Below are the code and all the weights of a small trained network. Each question names an input and a class and asks about switching units off, where a switched-off unit gives its printed mean instead of its output.

import numpy as np


def w(rows, s, z=0):
    codes = np.array(rows[::2]) - 128.0
    scale = np.full(codes.shape[1], s)
    scale[-1] = z or s
    return codes * scale


def norm(h):
    return h / np.sqrt((h * h).mean(-1, keepdims=True) + 1e-5)


def f(y):
    return np.maximum(y, 0)


def log_softmax(a):
    a = a - a.max(-1, keepdims=True)
    return a - np.log(np.exp(a).sum(-1, keepdims=True))


def net(x, mask):
    res = np.array(x, float).reshape(1, 3) / 4 @ E
    u = 0
    for l in range(3):
        y = f(norm(res) @ A[l][:, :-1].T + A[l][:, -1])
        res = res + np.where(mask[u : u + 10], y, B[l][:, -1]) @ B[l][:, :-1]
        u += 10
    return log_softmax(norm(res)[-1] @ U[:, :-1].T + U[:, -1])


A, B = {}, {}
E = w([
[249,98,191,84,65],'x0',
[126,181,76,111,44],'x1',
[121,55,149,191,80],'x2',
],0.011)
A[0] = w([
[197,152,126,85,59,131],'L0N0',
[164,200,108,102,106,104],'L0N1',
[217,179,130,63,110,94],'L0N2',
[128,116,134,205,60,101],'L0N3',
[59,187,5,62,66,192],'L0N4',
[156,154,65,109,45,3],'L0N5',
[29,170,62,118,151,60],'L0N6',
[161,129,114,38,99,120],'L0N7',
[115,222,83,131,224,102],'L0N8',
[124,142,84,49,100,124],'L0N9',
],0.012,0.011)
B[0] = w([
[87,127,158,84,132,204],'L0N0',
[141,131,169,181,111,162],'L0N1',
[126,133,191,96,148,189],'L0N2',
[168,101,139,144,122,163],'L0N3',
[128,153,86,140,65,251],'L0N4',
[42,154,170,118,5,141],'L0N5',
[149,132,64,56,155,184],'L0N6',
[127,145,168,129,113,176],'L0N7',
[191,176,126,124,169,194],'L0N8',
[139,164,154,188,95,165],'L0N9',
],0.017,0.011)
A[1] = w([
[181,110,156,197,100,1],'L1N0',
[142,204,149,202,189,126],'L1N1',
[107,119,108,119,251,77],'L1N2',
[55,132,78,154,160,138],'L1N3',
[66,136,156,153,192,73],'L1N4',
[140,39,114,168,114,104],'L1N5',
[169,108,198,159,106,106],'L1N6',
[139,130,123,142,135,83],'L1N7',
[29,125,120,124,66,90],'L1N8',
[99,110,51,174,123,30],'L1N9',
],0.012,0.0087)
B[1] = w([
[77,37,124,108,76,142],'L1N0',
[254,177,156,139,147,202],'L1N1',
[236,76,135,172,245,198],'L1N2',
[191,180,123,48,169,186],'L1N3',
[202,231,172,171,142,154],'L1N4',
[72,36,145,215,97,188],'L1N5',
[45,95,30,65,124,253],'L1N6',
[65,162,77,95,154,128],'L1N7',
[152,226,180,170,41,171],'L1N8',
[110,182,103,185,100,148],'L1N9',
],0.0073,0.0055)
A[2] = w([
[81,177,16,154,143,3],'L2N0',
[219,76,119,158,130,204],'L2N1',
[50,81,103,134,114,59],'L2N2',
[185,91,130,207,122,72],'L2N3',
[136,70,115,192,121,101],'L2N4',
[84,147,41,164,135,91],'L2N5',
[190,248,139,99,172,130],'L2N6',
[96,71,229,106,100,67],'L2N7',
[57,177,19,108,140,47],'L2N8',
[137,124,147,199,208,75],'L2N9',
],0.012,0.0064)
B[2] = w([
[123,157,16,39,157,168],'L2N0',
[66,174,139,144,157,211],'L2N1',
[104,82,46,135,108,144],'L2N2',
[96,161,73,162,113,153],'L2N3',
[77,141,91,181,113,160],'L2N4',
[159,164,73,110,138,163],'L2N5',
[170,13,115,169,87,255],'L2N6',
[101,71,99,61,190,220],'L2N7',
[122,95,7,10,100,174],'L2N8',
[92,189,162,123,156,166],'L2N9',
],0.012,0.0088)
U = w([
[107,147,93,206,69,3],'0',
[48,42,113,156,115,106],'1',
[254,197,174,138,86,58],'2',
[165,179,19,67,111,164],'3',
[74,172,152,207,180,63],'4',
[91,192,182,91,11,183],'5',
[206,133,140,141,213,170],'6',
[124,95,221,31,147,183],'7',
],0.025,0.0075)

Each question gives the input, the list of numbers given to net, and the class t.
The units are the neurons (one row each of A and B). Each row of codes is followed by its name. A weight is (code - 128) times the scale printed after its matrix; where a second scale follows, it is the last column's (A, B and U).
mask holds one flag per neuron, layer by layer. A switched-off neuron (its flag False) gives its mean, the last column of its row in B, instead of its output. The means were averaged over made-up inputs and are rounded, as every weight is.
A unit's drop is (log p(t) with every unit on - log p(t) with that unit switched off) / (log p(t) with every unit on - log p(t) with every unit switched off).
The circuit of an input: a set's keep is (log p(t) with only the set's units on - log p(t) with every unit switched off) / (log p(t) with every unit on - log p(t) with every unit switched off). Starting from the 12 units with the biggest drops (on a tie, the unit counted first), units are removed one at a time, each time the one whose removal leaves the highest keep (on an exact tie, the one counted first), for as long as the keep stays at least 0.8.
circuit, biggest first: the units of the circuit, biggest drop first
top k neurons: the k neurons with the biggest drops, biggest first
k most important neurons of layer l: the k neurons of layer l with the biggest drops, biggest first
drop when u is switched off: that unit's drop, to one decimal
input [3,-5,-1], class 7: circuit, biggest first	(L0N4)
input [2,-3,-6], class 2: circuit, biggest first	(L2N7; L0N6)
input [2,0,-4], class 7: top 2 neurons	(L0N2; L0N0)
input [6,4,1], class 7: circuit, biggest first	(L0N4; L0N0)
input [4,4,6], class 7: 2 most important neurons of layer 2	(L2N7; L2N6)
input [2,-6,-1], class 4: top 2 neurons	(L0N4; L0N8)
input [-5,-2,7], class 4: 2 most important neurons of layer 0	(L0N4; L0N5)
input [-2,0,4], class 1: top 2 neurons	(L0N3; L0N4)
input [-5,-6,-8], class 6: top 2 neurons	(L0N8; L1N2)
input [8,-5,6], class 1: drop when L0N8 is switched off	0.3
input [-1,-2,2], class 4: drop when L0N1 is switched off	0.2
input [-7,-6,-4], class 6: drop when L0N8 is switched off	0.2
input [-3,-3,-3], class 6: 2 most important neurons of layer 0	(L0N8; L0N4)
input [-2,8,0], class 5: circuit, biggest first	(L0N5)
